Moves between units:
!: QT->LC, FZ->MB, DZ->CH, DS->SJ, CR->ZS, JQ->BN, JD->PC, TJ->QH, CH->DZ, DP->HT, BD->ZL, ZR->FH, JC->BZ, HL->NR, TC->LB, NB->CQ, ZZ->CC, SG->QC, FD->MJ, DQ->NL, JN->SL, CQ->NB, MH->LL, NL->DQ, CN->MM, ZJ->HM, HJ->LD, BR->RZ, TN->HZ, RZ->BR, ZD->DD, MM->CN, TQ->MQ, SB->DN, LD->HJ, LB->TC, HP->QS, QQ->CP, FM->FR, DN->SB, LH->GQ, BZ->JC, BS->GG, FB->RD, BH->MS, TT->HB, RQ->GT, MS->BH, LL->MH, CP->QQ, MG->ZM, ZS->CR, JJ->MR, PH->DT, HD->ZQ, GG->BS, FF->PM, TD->FC, LG->GD, QH->TJ, GD->LG, SM->HH, JR->SR, SQ->LP, GT->RQ, RD->FB, BN->JQ, QG->JM, GF->CF, HT->DP, FP->HC, QC->SG, ZL->BD, QS->HP, TP->QD, SL->JN, JZ->NC, RM->RC, CC->ZZ, DD->ZD, MR->JJ, RG->LT, LT->RG, ZQ->HD, HH->SM, GQ->LH, QL->DC, HM->ZJ, DC->QL, PC->JD, MP->NF, HS->LM, CZ->SC, LM->HS, CG->ZT, MQ->TQ, FH->ZR, HZ->TN, NR->HL, ZT->CG, QF->MF, ZM->MG, LJ->LS, MJ->FD, RC->RM, LP->SQ, FR->FM, DT->PH, QM->DH, MF->QF, LC->QT, QD->TP, DH->QM, FC->TD, HB->TT, HC->FP, SJ->DS, MB->FZ, SD->FJ, LS->LJ, JM->QG, PM->FF, NF->MP, FJ->SD, CF->GF, NC->JZ, SR->JR, SC->CZ
*: QT->HL, FZ->LL, DZ->FP, DS->PR, JQ->SB, JD->SQ, MT->ZT, TJ->MP, CH->HC, DP->ZZ, ZR->JL, JC->HB, HL->QT, TC->FJ, NB->JG, ZZ->DP, SG->SM, FD->ZM, DQ->FM, MH->MB, NL->FR, CN->HM, ZJ->MM, HJ->JZ, BR->LM, RZ->HS, NS->RM, ZD->MF, MM->ZJ, TQ->JM, SB->JQ, LD->NC, LB->SD, HP->RD, QQ->GZ, FM->DQ, DN->BN, LH->LJ, BZ->TT, FB->QS, JG->NB, BH->DT, PQ->GG, TT->BZ, MS->PH, LL->FZ, MG->MJ, ZS->BM, PH->MS, GG->PQ, FF->CJ, QR->SL, QH->NF, GD->HQ, SM->SG, JR->QL, SQ->JD, BL->ZQ, GT->ZG, RD->HP, BN->DN, QG->MQ, GF->LT, HT->CC, RN->HZ, HQ->GD, FP->DZ, QC->HH, ZL->LQ, QS->FB, QB->MR, SL->QR, JZ->HJ, GN->FC, RM->NS, CC->HT, DD->QF, MR->QB, RG->CF, LT->GF, ZQ->BL, JL->ZR, HH->QC, GQ->LS, LQ->ZL, QL->JR, HM->CN, DC->SR, PC->LP, MP->TJ, HS->RZ, CZ->BC, LM->BR, MQ->QG, HZ->RN, NR->LC, ZT->MT, QF->DD, HG->QM, ZG->GT, ZM->FD, LJ->LH, MJ->MG, LP->PC, FR->NL, DT->BH, QM->HG, BC->CZ, MF->ZD, BM->ZS, LC->NR, QD->ZB, FC->GN, HB->JC, GZ->QQ, HC->CH, PR->DS, MB->MH, SD->LB, LS->GQ, JM->TQ, NF->QH, CJ->FF, ZB->QD, FJ->TC, CF->RG, NC->LD, SR->DC
^: QT->JD, FZ->BN, DZ->LM, DS->DR, PB->QM, CR->JZ, BF->ZL, JQ->MB, JD->QT, TJ->TQ, CH->HS, ZR->PZ, JC->DT, HL->SQ, TC->NS, NB->QF, RF->GD, ZZ->RQ, JH->CZ, SG->GF, FD->PM, CD->HZ, JP->SL, PZ->ZR, DQ->TD, CQ->MF, MH->SB, NL->FC, CN->ZQ, BR->FP, RZ->HC, NS->TC, MM->HD, TQ->TJ, SB->MH, LD->BM, HP->GG, QQ->GQ, DN->LL, LH->CP, BZ->PH, BS->QS, JG->DD, BH->HB, PQ->RD, TT->MS, RQ->ZZ, MS->TT, LL->DN, CP->LH, MG->CJ, ZS->NC, JJ->JR, PH->BZ, HD->MM, GG->HP, FF->MJ, TD->DQ, FT->QD, QH->MQ, GD->RF, SM->LT, JR->JJ, SQ->HL, BL->HM, GT->CC, RD->PQ, BN->FZ, QG->NF, DR->DS, GF->SG, HT->ZG, FP->BR, QC->CF, ZL->BF, QS->BS, QB->DC, SL->JP, JZ->CR, GN->FR, RM->FJ, CC->GT, DD->JG, MR->SR, RG->HH, LT->SM, ZQ->CN, HH->RG, GQ->QQ, QP->ZT, HM->BL, DC->QB, PC->LC, MP->JM, HS->CH, CZ->JH, LM->DZ, MQ->QH, HZ->CD, NR->LP, ZT->QP, QF->NB, ZG->HT, MJ->FF, RC->SD, LP->NR, FR->GN, DT->JC, QM->PB, MF->CQ, BM->LD, LC->PC, QD->FT, FC->NL, HB->BH, GZ->LS, HC->RZ, MB->JQ, SD->RC, LS->GZ, JM->MP, PM->FD, NF->QG, CJ->MG, FJ->RM, CF->QC, NC->ZS, SR->MR
$: FZ->FR, DZ->RG, DS->QF, PB->ZQ, BF->MR, JD->LJ, MT->LD, TJ->SD, CH->LT, BD->JR, ZR->JF, JC->MG, HL->CP, TC->NF, NB->DR, RF->GG, ZZ->TN, SG->RZ, JF->ZR, FD->TT, CD->GT, DQ->MH, MH->DQ, NL->LL, CN->QM, Z973->QD, BR->QC, TN->ZZ, RZ->SG, NS->QG, MM->DH, TQ->RC, SB->TD, LD->MT, LB->MP, HP->GD, QQ->NR, NZ->SL, FM->MB, DN->FC, LH->SQ, BZ->ZM, BH->FF, TT->FD, MS->PM, LL->NL, CP->HL, MG->JC, ZS->QP, GG->RF, FF->BH, TD->SB, LG->QS, QH->FJ, GD->HP, SM->HS, JR->BD, SQ->LH, GT->CD, RD->HQ, BN->GN, QG->NS, DR->NB, GF->HC, HT->RN, RN->HT, HQ->RD, FP->CF, QC->BR, ZL->SR, QS->LG, SL->NZ, JZ->CG, GN->BN, Z428->CZ, RM->MQ, CC->HZ, DD->PR, MR->BF, RG->DZ, LT->CH, ZQ->PB, HH->LM, GQ->LP, LQ->DC, QP->ZS, HM->HG, DC->LQ, PC->LS, MP->LB, HS->SM, CZ->Z428, LM->HH, CG->JZ, MQ->RM, HZ->CC, NR->QQ, ZT->NC, QF->DS, HG->HM, ZM->BZ, LJ->JD, MJ->HB, RC->TQ, LP->GQ, FR->FZ, DT->CJ, QM->CN, MF->SJ, LC->GZ, QD->Z973, DH->MM, FC->DN, HB->MJ, GZ->LC, HC->GF, SJ->MF, PR->DD, MB->FM, SD->TJ, LS->PC, PM->MS, NF->TC, CJ->DT, FJ->QH, CF->FP, NC->ZT, SR->ZL
@: FZ->DC, DZ->FF, DS->Z973, CR->HL, BF->FC, JD->HJ, MT->LS, TJ->QS, CH->PM, BD->DQ, ZR->CC, JC->QC, HL->CR, TC->HQ, NB->FT, RF->RM, ZZ->FH, SG->BZ, JF->HZ, FD->HS, JP->ZQ, PZ->GT, DQ->BD, JN->MM, MH->JR, NL->ZL, CN->SL, Z973->DS, HJ->JD, BR->MG, RZ->ZM, MM->JN, TQ->BS, SB->JJ, LD->PC, Z566->CZ, HP->QH, QQ->QP, NZ->QM, DN->MR, LH->CG, BZ->SG, BS->TQ, FB->MP, BH->RG, PQ->QG, TT->SM, MS->LT, LL->SR, MG->BR, ZS->NR, JJ->SB, PH->GF, GG->MQ, FF->DZ, LG->SD, FT->NB, QR->HM, QH->HP, GD->FJ, SM->TT, JR->MH, SQ->JZ, GT->PZ, RD->NF, BN->QB, QG->PQ, GF->PH, HT->JL, HQ->TC, FP->CJ, QC->JC, ZL->NL, QS->TJ, TP->MF, QB->BN, SL->CN, JZ->SQ, RM->RF, CC->ZR, DD->ZB, MR->DN, RG->BH, LT->MS, ZQ->JP, JL->HT, HH->HB, GQ->ZT, LQ->FR, QL->MB, QP->QQ, HM->QR, DC->FZ, PC->LD, MP->FB, HS->FD, CZ->Z566, LM->MJ, CG->LH, MQ->GG, FH->ZZ, HZ->JF, NR->ZS, ZT->GQ, QF->QD, ZM->RZ, MJ->LM, LP->NC, FR->LQ, DT->CF, QM->NZ, MF->TP, BM->LC, LC->BM, QD->QF, FC->BF, HB->HH, MB->QL, SD->LG, LS->MT, PM->CH, NF->RD, CJ->FP, ZB->DD, FJ->GD, CF->DT, NC->LP, SR->LL
+: FZ->HT, DZ->RM, DS->Z428, PB->QQ, JD->ZJ, TJ->SM, CH->RC, DP->MB, ZR->SR, JC->RD, HL->HD, TC->BR, NB->JH, RF->FF, ZZ->MH, JH->NB, SG->MP, JF->ZL, FD->LG, CD->FC, JP->ZS, PZ->MR, DQ->TN, JN->JZ, MH->ZZ, NL->HZ, CN->LP, ZJ->JD, BR->TC, TN->DQ, RZ->LB, NS->FP, MM->SQ, TQ->LT, SB->RQ, LD->QR, LB->RZ, Z566->QD, HP->HB, QQ->PB, NZ->ZT, DN->GT, LH->DH, BZ->FB, BS->MS, FB->BZ, BH->GG, PQ->DT, TT->QS, RQ->SB, MS->BS, LL->CC, MG->HQ, ZS->JP, HD->HL, GG->BH, FF->RF, LG->FD, QR->LD, QH->HH, GD->MJ, SM->TJ, JR->FH, SQ->MM, BL->LC, GT->DN, RD->JC, BN->ZG, QG->CF, GF->JM, HT->FZ, RN->FR, HQ->MG, FP->NS, QC->NF, ZL->JF, QS->TT, SL->NC, JZ->JN, Z428->DS, RM->DZ, CC->LL, DD->BC, MR->PZ, RG->MQ, LT->TQ, ZQ->NR, JL->DC, HH->QH, GQ->QM, HM->PC, DC->JL, PC->HM, MP->SG, HS->SD, CZ->QF, LM->FJ, MQ->RG, FH->JR, HZ->NL, NR->ZQ, ZT->NZ, QF->CZ, HG->LS, ZG->BN, MJ->GD, RC->CH, LP->CN, FR->RN, DT->PQ, QM->GQ, BC->DD, MF->SC, LC->BL, QD->Z566, DH->LH, FC->CD, HB->HP, MB->DP, SD->HS, LS->HG, JM->GF, NF->QC, FJ->LM, CF->QG, NC->SL, SR->ZR, SC->MF
§: QT->GF, FZ->DD, DZ->QQ, DS->NL, PB->RM, CR->MS, JD->SG, MT->MG, TJ->MM, CH->CP, ZR->Z566, JC->LD, HL->LT, TC->HG, NB->DN, ZZ->SC, JH->GT, SG->JD, FD->CG, JP->GG, DQ->SJ, JN->QS, CQ->SB, MH->MF, NL->DS, CN->QH, Z973->ZL, ZJ->MP, HJ->BZ, BR->LS, RZ->LJ, ZD->MB, MM->TJ, TQ->HD, SB->CQ, LD->JC, Z566->ZR, HP->SL, QQ->DZ, NZ->GD, DN->NB, LH->HS, BZ->HJ, JG->BN, BH->ZS, TT->JZ, MS->CR, LL->QF, CP->CH, MG->MT, ZS->BH, HD->TQ, GG->JP, FF->QP, FT->MR, QR->RD, QH->CN, GD->NZ, SM->SQ, JR->TP, SQ->SM, BL->QG, GT->JH, RD->QR, BN->JG, QG->BL, DR->FC, GF->QT, HT->BC, FP->GZ, QC->PC, ZL->Z973, QS->JN, TP->JR, SL->HP, JZ->TT, Z428->HZ, RM->PB, CC->CZ, DD->FZ, MR->FT, RG->NR, LT->HL, ZQ->MQ, HH->LP, GQ->LM, QP->FF, HM->NF, DC->ZB, PC->QC, MP->ZJ, HS->LH, CZ->CC, LM->GQ, CG->FD, MQ->ZQ, HZ->Z428, NR->RG, ZT->MJ, QF->LL, HG->TC, LJ->RZ, MJ->ZT, LP->HH, FR->PR, DT->BM, QM->FJ, BC->HT, MF->MH, BM->DT, LC->CF, QD->SR, DH->SD, FC->DR, HB->NC, GZ->FP, SJ->DQ, PR->FR, MB->ZD, SD->DH, LS->BR, NF->HM, ZB->DC, FJ->QM, CF->LC, NC->HB, SR->QD, SC->ZZ
~: FZ->QC, DZ->FC, DS->GQ, BF->FF, JQ->GF, JD->ZD, TJ->ZZ, CH->TD, DP->MP, BD->FD, ZR->HP, JC->DC, HL->CQ, TC->RN, NB->NR, ZZ->TJ, JH->ZQ, SG->MB, JF->GD, FD->BD, CD->RM, PZ->GG, DQ->HS, CQ->HL, MH->SM, NL->LM, CN->CZ, Z973->ZT, BR->FR, TN->SD, RZ->FM, ZD->JD, MM->SC, TQ->RQ, SB->LT, LD->ZB, Z566->SL, HP->ZR, QQ->DR, FM->RZ, DN->RG, LH->SJ, BZ->QL, JG->LC, BH->MR, TT->JR, RQ->TQ, MS->JJ, LL->HH, MG->LQ, ZS->FT, JJ->MS, GG->PZ, FF->BF, TD->CH, FT->ZS, QH->CC, GD->JF, SM->MH, JR->TT, SQ->MF, GT->MQ, RD->JL, BN->CF, QG->ZG, DR->QQ, GF->JQ, HT->NF, RN->TC, FP->GN, QC->FZ, ZL->MJ, QS->FH, TP->JZ, QB->DT, SL->Z566, JZ->TP, GN->FP, Z428->QM, RM->CD, CC->QH, DD->PC, MR->BH, RG->DN, LT->SB, ZQ->JH, JL->RD, HH->LL, GQ->DS, LQ->MG, QL->BZ, HM->BC, DC->JC, PC->DD, MP->DP, HS->DQ, CZ->CN, LM->NL, MQ->GT, FH->QS, HZ->FJ, NR->NB, ZT->Z973, QF->LP, ZG->QG, MJ->ZL, LP->QF, FR->BR, DT->QB, QM->Z428, BC->HM, MF->SQ, LC->JG, QD->NC, FC->DZ, HB->SR, SJ->LH, PR->LS, MB->SG, SD->TN, LS->PR, NF->HT, ZB->LD, FJ->HZ, CF->BN, NC->QD, SR->HB, SC->MM

In the rows, 47 stands for zero.

The rows follow the links: the fewer symbols apart two units are, the more alike their rows tend to be.

Each row is also shifted at random along 5 hidden directions that mean nothing.

Some units, each with a row of numbers:
MT:  44   55   54   47   48   54   49   42   53   42   47   37   39   52   56   50   59   56   50   56   51   48   50   53   36   50   49   51   51   47   41   38   43   37   56   56   49   39   53   53   38   49   37   65   45
FC:  84   42   38   44   47   56   42   57   40   51   54   57   57   53   35   45   45   39   39   56   56   49   44   44   60   35   47   47   50   48   60   54   44   52   43   67   49   50   53   42   39   44   59   35   47
BF:  40   56   47   44   50   56   42   53   43   57   29   45   66   54   51   43   23   44   53   43   58   38   42   41   37   58   38   45   54   61   53   57   53   68   64   43   44   55   54   40   48   39   38   67   45
NR:  71   39   40   48   49   40   48   39   53   39   52   41   43   45   38   38   71   57   50   39   36   38   48   58   51   42   38   60   57   55   52   42   44   62   41   59   53   46   42   60   41   43   41   32   34
CZ:  75   43   38   49   40   41   53   56   52   34   62   41   53   50   38   54   62   56   49   47   39   50   48   58   53   46   53   54   50   39   40   39   51   47   29   68   58   36   40   52   39   52   40   35   46
GN:  44   36   53   43   46   54   39   50   41   53   39   45   43   57   43   33   53   36   54   64   53   65   41   39   51   53   40   48   46   46   48   42   45   32   39   54   39   27   48   48   34   47   35   31   50
ZR:  29   54   44   49   40   41   51   49   43   45   39   45   52   52   60   40   46   40   56   43   42   53   41   40   34   56   46   45   50   49   36   47   60   58   46   45   51   30   41   53   46   52   32   67   45
LH:  59   38   42   49   40   54   54   41   53   40   52   42   44   35   41   48   68   59   52   54   51   39   48   56   52   46   49   51   45   53   38   41   46   57   44   39   59   45   53   55   56   53   38   33   33
FZ:  23   40   59   45   52   43   51   54   44   65   24   59   59   55   42   44   31   38   44   36   45   49   49   41   55   39   52   42   56   50   46   56   50   52   47   41   31   56   40   37   37   52   54   31   47
HC:  37   38   56   50   47   53   41   42   42   35   52   37   36   36   43   41   69   42   50   59   50   47   54   37   50   43   36   50   43   48   55   51   42   33   42   33   50   43   56   55   49   40   43   30   40
CF:  50   36   55   48   47   41   45   40   40   41   45   43   41   47   39   38   68   40   50   41   38   43   54   39   51   41   36   56   58   47   52   50   40   42   42   54   47   45   40   54   35   43   44   31   41
RM:  52   38   43   47   40   53   42   38   41   43   43   47   42   50   40   36   51   41   50   58   53   45   45   40   52   50   35   52   50   45   52   51   54   58   31   54   54   47   53   53   44   42   37   31   37
CP:  67   43   44   48   53   56   48   39   53   57   37   56   47   40   42   35   49   57   43   52   54   42   45   59   56   37   42   50   45   53   55   46   48   69   46   40   38   56   53   47   53   45   54   34   34
CQ:  45   39   42   43   49   41   39   55   52   41   56   35   50   39   43   45   58   58   48   43   42   49   44   53   50   61   37   48   37   51   50   38   45   45   45   39   50   37   45   57   58   39   42   33   50
ZD:  57   40   55   42   52   44   48   56   56   53   43   52   54   40   41   53   44   55   39   41   43   51   50   58   53   47   55   46   42   46   45   43   43   37   43   42   39   46   43   46   48   51   60   32   51
BL:  20   37   54   51   49   38   43   45   53   42   48   46   38   50   44   41   53   55   46   45   40   50   57   51   50   39   35   47   50   35   56   38   49   33   32   43   41   49   45   48   42   42   51   31   45
JL:  50   58   49   48   53   44   47   56   42   49   46   57   51   57   56   52   33   40   41   44   44   56   48   44   42   38   54   45   47   34   46   49   48   33   50   56   35   43   40   34   37   52   59   66   57
TD:  79   42   41   41   51   57   45   52   42   58   38   54   51   44   42   34   42   40   42   55   55   54   37   46   55   56   45   46   40   51   51   50   47   61   44   46   39   39   53   51   50   47   52   33   43
Z428:  37   39   41   52   52   53   52   55   54   46   50   52   56   51   39   47   46   58   44   57   53   50   48   57   52   40   50   50   51   43   46   41   53   54   34   47   40   47   52   46   46   52   53   34   40
CJ:  48   59   53   49   52   53   43   43   45   53   42   54   43   51   58   40   52   41   40   53   51   46   53   44   40   35   43   47   55   46   57   52   43   43   58   53   38   51   52   44   37   45   57   63   42
ZS:  69   59   40   45   45   41   42   43   52   50   54   57   39   49   57   42   54   54   41   43   41   49   44   58   40   37   46   47   50   48   55   41   42   50   57   60   46   45   39   45   41   47   53   67   46
FJ:   8   36   43   50   51   54   48   46   44   39   53   37   46   52   35   59   33   43   47   51   60   36   49   38   53   51   47   43   49   45   48   53   51   47   37   40   48   62   60   39   53   43   45   32   49
ZT:  51   57   42   49   45   53   53   41   53   45   50   55   43   49   56   47   60   57   43   54   51   43   48   57   38   37   51   52   54   49   42   43   42   55   58   52   51   46   52   51   44   52   52   68   35
LB:  54   42   55   49   51   56   51   41   41   49   37   47   44   41   39   51   34   41   48   51   56   39   54   41   54   47   51   44   44   41   44   53   52   46   36   39   44   57   55   40   47   49   47   33   46
ZZ:  54   42   42   45   43   43   51   52   44   52   41   56   56   43   40   46   33   39   41   42   44   50   42   41   55   54   52   41   39   43   43   53   56   57   37   37   43   47   43   48   55   53   54   35   48
RF:  38   53   40   46   46   53   35   42   43   39   55   30   37   52   57   44   43   40   57   59   54   49   41   38   36   61   35   49   42   43   49   44   48   37   48   51   50   38   54   46   49   37   31   68   55
TJ:  29   37   38   47   51   42   44   44   44   47   58   46   39   40   41   56   32   40   48   43   44   46   42   40   56   43   51   38   32   39   46   50   45   38   37   34   41   54   44   38   63   45   52   32   60
GF:  38   36   55   50   44   37   44   42   44   50   44   59   39   38   45   34   61   40   41   42   38   49   54   39   51   32   40   42   42   45   59   50   41   38   44   31   44   53   41   47   52   45   59   30   42
DZ:  53   41   37   46   53   57   35   45   42   39   65   35   46   49   30   58   47   40   46   53   58   34   48   40   57   43   43   51   52   51   57   56   38   41   48   59   54   61   59   43   48   35   50   33   52
NC:  42   58   41   45   52   42   49   42   52   56   47   51   39   53   59   44   43   54   48   43   40   53   38   56   39   45   54   48   46   50   43   38   40   48   59   52   38   43   41   43   45   53   47   64   50
NZ:  31   56   44   52   52   55   55   43   56   41   47   50   51   46   54   50   52   59   42   52   52   35   54   55   34   35   48   52   58   45   47   48   52   62   50   44   47   56   56   50   48   50   54   64   32
LJ:  62   38   55   53   50   54   60   39   53   37   47   41   43   32   42   44   77   60   48   55   50   39   59   56   52   37   51   57   50   52   40   42   45   49   41   41   52   48   53   60   46   52   47   33   27
JD:  26   35   58   44   39   40   47   37   55   51   33   44   37   39   44   42   48   57   55   43   42   50   44   55   52   57   47   41   38   52   37   34   43   39   43   27   49   41   39   49   52   49   31   30   49
FH:  16   54   44   45   46   40   48   54   43   49   50   47   46   42   64   41   48   41   45   49   40   61   41   38   35   55   47   42   32   40   43   44   52   44   47   27   36   34   41   50   60   52   53   64   49
CR:  74   58   45   41   46   47   43   35   53   62   32   53   41   45   59   30   40   52   53   44   43   51   33   57   40   55   43   45   37   53   47   36   48   61   54   43   36   35   36   47   48   48   36   63   48
LT:  42   35   46   47   44   44   47   33   41   52   32   43   40   37   45   25   62   41   58   40   38   47   40   38   49   53   34   51   43   56   49   49   49   69   41   28   44   42   39   60   58   46   32   29   34
BZ:  26   54   55   49   42   40   54   41   43   43   43   49   41   37   60   43   61   41   46   42   37   44   54   39   33   41   46   46   44   48   45   50   44   42   58   29   50   45   41   52   53   50   47   64   39
ZL:  34   56   42   45   43   53   49   54   41   54   45   51   53   57   56   48   35   39   48   55   56   55   36   41   38   51   55   41   46   52   43   49   45   49   60   50   45   41   53   41   48   50   45   65   52
HS:  68   40   38   43   51   55   49   43   41   46   65   48   32   40   42   50   59   38   43   63   52   57   40   42   56   38   57   47   31   46   43   46   34   38   42   50   40   44   51   43   52   53   53   31   49
QH:  32   42   38   53   49   40   53   49   43   39   62   56   45   46   39   57   49   41   34   38   38   38   59   40   55   22   50   47   54   38   51   58   48   48   36   52   51   67   45   42   48   49   68   30   41
DR:  53   42   41   48   51   55   43   54   52   42   51   39   62   48   35   47   51   60   48   51   55   41   46   57   52   46   40   53   53   56   55   44   46   55   47   54   50   50   56   48   45   38   44   34   41
DD:  17   37   55   49   41   37   54   55   55   45   43   52   49   51   45   39   70   56   45   45   36   57   52   52   50   35   48   50   54   47   41   36   45   37   41   41   46   35   41   53   42   55   51   31   40
DP:  48   40   54   45   51   41   52   56   41   57   34   64   49   44   48   40   37   37   35   46   40   60   46   43   56   45   53   38   39   35   45   49   56   41   33   37   31   43   42   45   44   56   65   32   50
JM:  55   42   57   44   50   44   38   39   44   52   30   46   44   44   39   44   16   40   51   39   46   42   47   42   57   56   39   37   41   41   52   51   55   43   36   38   41   54   42   37   48   40   41   35   58
MQ:  47   39   40   47   53   43   37   40   41   42   52   43   41   50   36   45   41   40   48   40   42   45   46   40   54   46   38   48   49   41   55   52   50   47   34   54   44   53   42   43   47   39   48   32   51
SC:  60   42   42   43   50   45   46   54   51   44   46   38   57   43   37   57   26   55   48   38   45   47   42   55   56   66   54   44   38   45   40   41   55   49   35   41   48   46   45   47   55   47   42   36   56
HG:  39   41   57   49   52   56   52   43   54   50   29   55   48   50   39   45   36   57   44   52   56   41   54   60   55   42   50   48   58   41   46   45   55   54   36   47   38   60   53   43   37   50   51   36   39
PM:  56   56   44   47   46   55   44   38   44   44   44   40   41   37   57   36   60   42   56   54   49   44   43   41   35   53   38   52   41   54   47   46   46   57   55   41   51   38   53   54   53   44   33   64   40
PC:  48   37   60   41   43   45   48   32   53   58   22   37   38   57   41   42   36   57   63   38   44   49   39   55   54   75   53   49   52   55   32   35   48   49   44   51   45   37   39   50   34   53   18   34   53
LP:  46   40   39   46   43   41   50   44   56   39   63   42   45   47   34   62   57   59   47   38   41   35   50   57   53   44   54   48   51   52   41   43   39   47   48   58   59   55   44   46   46   46   48   33   48
SQ:  54   42   40   48   50   41   52   40   53   46   52   44   40   37   42   45   59   57   48   41   39   44   45   57   53   41   52   51   40   53   41   41   43   57   44   39   45   49   41   50   56   52   46   33   42
GZ:  46   40   52   47   52   53   40   45   54   50   47   51   40   52   39   43   48   55   42   56   53   47   51   56   55   41   42   47   52   44   56   41   40   35   44   55   42   51   53   42   35   43   53   34   47
NS:  46   40   56   49   48   55   44   39   43   48   32   48   43   49   40   37   44   40   50   55   53   44   52   41   51   50   37   50   57   42   52   52   53   49   33   50   43   49   51   49   36   44   44   32   40
NB:  26   35   41   45   36   38   37   51   52   49   47   46   42   55   46   28   61   56   55   49   38   65   35   54   49   57   35   45   42   51   49   28   46   45   38   45   47   23   39   52   48   45   33   30   47
HH:  51   39   38   42   52   44   49   41   40   50   49   38   41   55   33   58   36   39   50   36   44   43   40   40   57   51   58   47   49   52   41   53   40   47   48   60   49   54   40   41   45   47   41   30   56
HD:  78   42   40   44   51   45   40   40   52   50   46   48   41   44   38   46   26   55   47   39   46   45   41   58   57   51   42   43   36   43   53   43   49   50   34   50   43   54   39   38   52   41   45   36   59
SG:  52   38   57   39   46   43   44   39   41   52   36   37   39   42   38   54   29   38   54   37   45   45   43   40   56   63   55   41   36   51   37   47   40   32   47   40   48   50   41   39   48   48   34   33   62
QP:  54   56   39   46   49   50   38   45   51   40   66   41   36   50   57   43   64   54   49   61   53   53   43   54   38   44   42   50   45   45   52   36   36   33   56   60   47   37   51   46   44   43   46   63   49
SJ:  53   42   38   45   51   52   49   63   54   37   67   39   57   38   38   62   54   59   38   54   53   44   52   54   55   45   54   47   39   48   47   44   39   37   46   44   51   52   60   49   59   46   62   35   47

Start, symbols taken left to right, then the unit you end at.
Answer with the unit's name.
 40   39   36   47   43   37   32   62   41   36   71   45   47   54   35   54   39   40   45   45   43   57   44   39   54   45   40   41   39   35   57   48   44   24   35   58   52   42   44   38   50   36   53   31   64
+ + $ ^: HZ
 50   55   42   46   45   43   51   41   43   46   46   39   43   42   56   47   51   41   54   42   43   46   41   39   36   56   50   48   39   53   38   49   44   53   58   37   46   40   44   51   57   51   36   65   48
@ ^: LT
 49   56   42   48   46   41   41   39   53   44   52   44   33   53   60   35   54   56   52   47   39   53   41   55   36   49   37   51   45   41   51   34   50   46   46   54   43   34   40   51   43   43   41   66   49
^ $ @: QM
 58   43   39   45   51   60   49   57   42   50   49   43   59   54   34   56   36   40   47   53   58   47   41   42   57   49   56   47   49   52   43   54   44   50   46   58   47   50   54   41   43   49   46   34   50
* @ ~ ^: CJ
 29   40   58   43   40   43   49   52   42   53   25   47   56   56   39   47   23   39   55   39   46   50   45   41   52   62   48   40   50   44   38   48   60   48   35   45   48   44   41   42   39   51   31   34   55
! ~ *: TJ
 38   37   56   44   41   38   38   40   54   53   37   52   38   52   42   38   44   57   49   41   42   49   46   55   53   52   40   44   51   49   52   37   43   40   44   47   48   46   41   46   38   42   41   34   50
@ § §: BM
 16   56   57   50   47   42   48   43   43   47   36   44   45   39   58   52   32   41   47   39   44   39   55   39   36   47   46   42   44   42   45   52   53   43   52   25   43   56   44   41   56   44   45   66   50
+ @ *: SM
 47   42   41   48   50   56   49   44   54   52   44   48   48   43   39   55   22   56   46   51   60   39   45   57   57   49   53   39   39   44   43   44   50   52   38   38   42   62   54   35   59   45   49   35   53
§ ! §: QM
 52   56   57   50   48   57   51   40   42   37   37   32   49   51   50   56   42   42   55   52   55   33   56   40   35   57   47   55   57   43   40   52   54   48   50   53   56   51   54   51   39   47   29   68   43
* $ * §: QR
 38   36   36   51   49   37   50   54   40   41   63   50   41   54   48   38   72   34   45   54   35   68   44   36   53   35   51   51   42   36   41   43   49   39   24   54   36   27   37   52   44   59   51   28   44
^ * * @: PZ
 43   57   53   45   42   41   50   42   54   53   40   50   40   52   56   48   44   53   46   41   43   48   47   56   38   46   53   44   50   47   42   41   43   40   60   53   48   44   41   44   37   52   49   65   50
^ ^ +: QR
 56   43   53   49   51   55   52   56   52   42   45   42   59   49   35   54   52   57   48   52   55   44   53   59   52   43   53   56   57   50   44   45   44   41   47   57   52   49   54   48   33   48   47   35   41
§ @: LQ
 41   54   41   45   40   41   46   52   52   43   56   39   48   54   55   51   49   55   51   44   42   54   38   53   36   53   52   46   45   49   40   37   42   39   58   55   54   34   42   47   48   49   34   65   55
^ ~ @: NR
 54   37   42   45   48   43   42   51   41   57   39   52   53   58   40   29   47   37   51   42   42   59   36   41   56   51   40   49   50   54   51   48   50   61   42   53   37   36   38   47   41   46   40   31   47
$ @ ^ §: Z973
 38   59   43   52   43   56   51   41   42   44   42   47   52   48   51   52   33   43   47   49   56   35   49   42   36   49   49   46   56   49   44   56   56   65   52   47   54   57   55   45   48   47   44   67   40
* @ § $: HM
 29   38   56   47   40   40   51   41   44   51   39   52   43   53   42   48   44   39   45   38   43   42   51   40   54   47   52   43   54   49   43   52   43   41   46   49   47   55   42   46   39   50   47   31   48
$ + !: LB
